Below is a small trained network, with its code and all its weights. Each question gives an input and a class and asks what happens when units are switched off, that is, made to give their printed mean instead of their output.

import numpy as np


def w(rows, s, z=0):
    codes = np.array(rows[::2]) - 128.0
    scale = np.full(codes.shape[1], s)
    scale[-1] = z or s
    return codes * scale


def f(y):
    return y / 2 * (1 + np.tanh(0.7978845608 * (y + 0.044715 * y**3)))


def log_softmax(a):
    a = a - a.max(-1, keepdims=True)
    return a - np.log(np.exp(a).sum(-1, keepdims=True))


def net(x, mask):
    res = np.array(x, float).reshape(1, 8) / 4 @ E
    y = f(res @ A[0][:, :-1].T + A[0][:, -1])
    res = res + np.where(mask, y, B[0][:, -1]) @ B[0][:, :-1]
    return log_softmax(res[-1] @ U[:, :-1].T + U[:, -1])


A, B = {}, {}
E = w([
[116,13,88,127,221,234],'x0',
[129,126,128,126,128,124],'x1',
[192,90,39,254,51,129],'x2',
[121,130,126,134,126,128],'x3',
[131,123,127,128,124,127],'x4',
[139,229,81,30,50,212],'x5',
[122,123,125,127,124,128],'x6',
[129,123,133,124,122,128],'x7',
],0.0095)
A[0] = w([
[130,61,124,157,184,130,171],'N0',
[121,124,194,176,130,3,169],'N1',
[131,86,116,152,164,136,128],'N2',
[124,107,114,104,136,194,127],'N3',
[120,125,68,99,155,243,58],'N4',
[121,83,135,146,153,138,121],'N5',
[169,134,77,164,69,127,178],'N6',
[190,90,51,190,118,123,142],'N7',
[132,189,138,75,93,113,181],'N8',
[96,139,184,91,165,129,253],'N9',
],0.012,0.0064)
B[0] = w([
[63,142,185,139,116,184,239],'N0',
[164,13,76,103,129,86,238],'N1',
[76,149,176,104,104,156,189],'N2',
[120,79,114,112,154,116,186],'N3',
[143,44,78,94,110,89,217],'N4',
[101,153,159,131,124,153,181],'N5',
[182,134,90,184,67,160,213],'N6',
[88,148,150,157,7,141,230],'N7',
[105,200,154,88,67,83,234],'N8',
[71,111,149,61,185,120,248],'N9',
],0.012)
U = w([
[140,59,60,62,193,35,239],'0',
[53,208,199,117,47,120,150],'1',
[197,29,6,177,85,126,179],'2',
[242,254,46,171,77,105,3],'3',
[77,126,204,136,229,190,15],'4',
],0.0074,0.0048)

Each question gives the input, the list of numbers given to net, and the class t.
The units are the neurons (one row each of A and B). Each row of codes is followed by its name. A weight is (code - 128) times the scale printed after its matrix; where a second scale follows, it is the last column's (A, B and U).
mask holds one flag per neuron, in row order. A switched-off neuron (its flag False) gives its mean, the last column of its row in B, instead of its output. The means were averaged over made-up inputs and are rounded, as every weight is.
A unit's drop is (log p(t) with every unit on - log p(t) with that unit switched off) / (log p(t) with every unit on - log p(t) with every unit switched off).
The circuit of an input: a set's keep is (log p(t) with only the set's units on - log p(t) with every unit switched off) / (log p(t) with every unit on - log p(t) with every unit switched off). Starting from all 10 units, units are removed one at a time, each time the one whose removal leaves the highest keep (on an exact tie, the one counted first), for as long as the keep stays at least 0.8.
circuit, biggest first: the units of the circuit, biggest drop first
k most important neurons: the k neurons with the biggest drops, biggest first
drop when u is switched off: that unit's drop, to one decimal
input [7,-3,-2,4,-6,3,7,-8], class 0: circuit, biggest first => N4; N6
input [-5,8,-3,5,-6,-1,4,2], class 0: circuit, biggest first => N1
input [8,-7,0,-7,-3,4,-8,-3], class 0: 2 most important neurons => N4; N6
input [5,3,-1,-6,4,-2,-1,-5], class 4: 2 most important neurons => N8; N7
input [1,-7,-4,8,-6,-6,-6,3], class 4: 2 most important neurons => N0; N4
input [6,5,7,-7,3,0,7,5], class 1: 3 most important neurons => N7; N1; N0
input [-1,-4,1,2,3,-7,-6,-1], class 2: 3 most important neurons => N1; N9; N8
input [-5,7,7,-5,-5,0,-5,4], class 2: 2 most important neurons => N1; N8
input [-4,-5,-8,1,-5,0,-8,0], class 0: circuit, biggest first => N7; N0
input [1,8,4,2,-5,-5,-4,-7], class 1: 4 most important neurons => N7; N0; N4; N2
input [-1,-5,5,-6,-3,2,-4,3], class 3: 2 most important neurons => N1; N4
input [4,7,0,-4,1,0,6,6], class 4: 2 most important neurons => N1; N8
input [7,0,-2,-4,0,0,7,-8], class 4: 4 most important neurons => N1; N0; N2; N5
input [-8,5,6,7,-7,-3,7,-5], class 2: circuit, biggest first => N1
input [0,-4,4,5,-3,4,4,7], class 3: 2 most important neurons => N1; N9
input [7,2,-7,2,-7,1,-2,-4], class 0: 2 most important neurons => N4; N3
input [3,-1,0,-2,1,-4,-8,2], class 4: drop when N6 is switched off => 0.1
input [3,4,-8,5,-8,-1,4,-3], class 4: drop when N1 is switched off => 0.6
input [-1,6,1,7,-4,-7,-8,1], class 2: drop when N7 is switched off => 0.1
input [-7,-4,-8,-4,1,-2,-2,-6], class 0: circuit, biggest first => N1
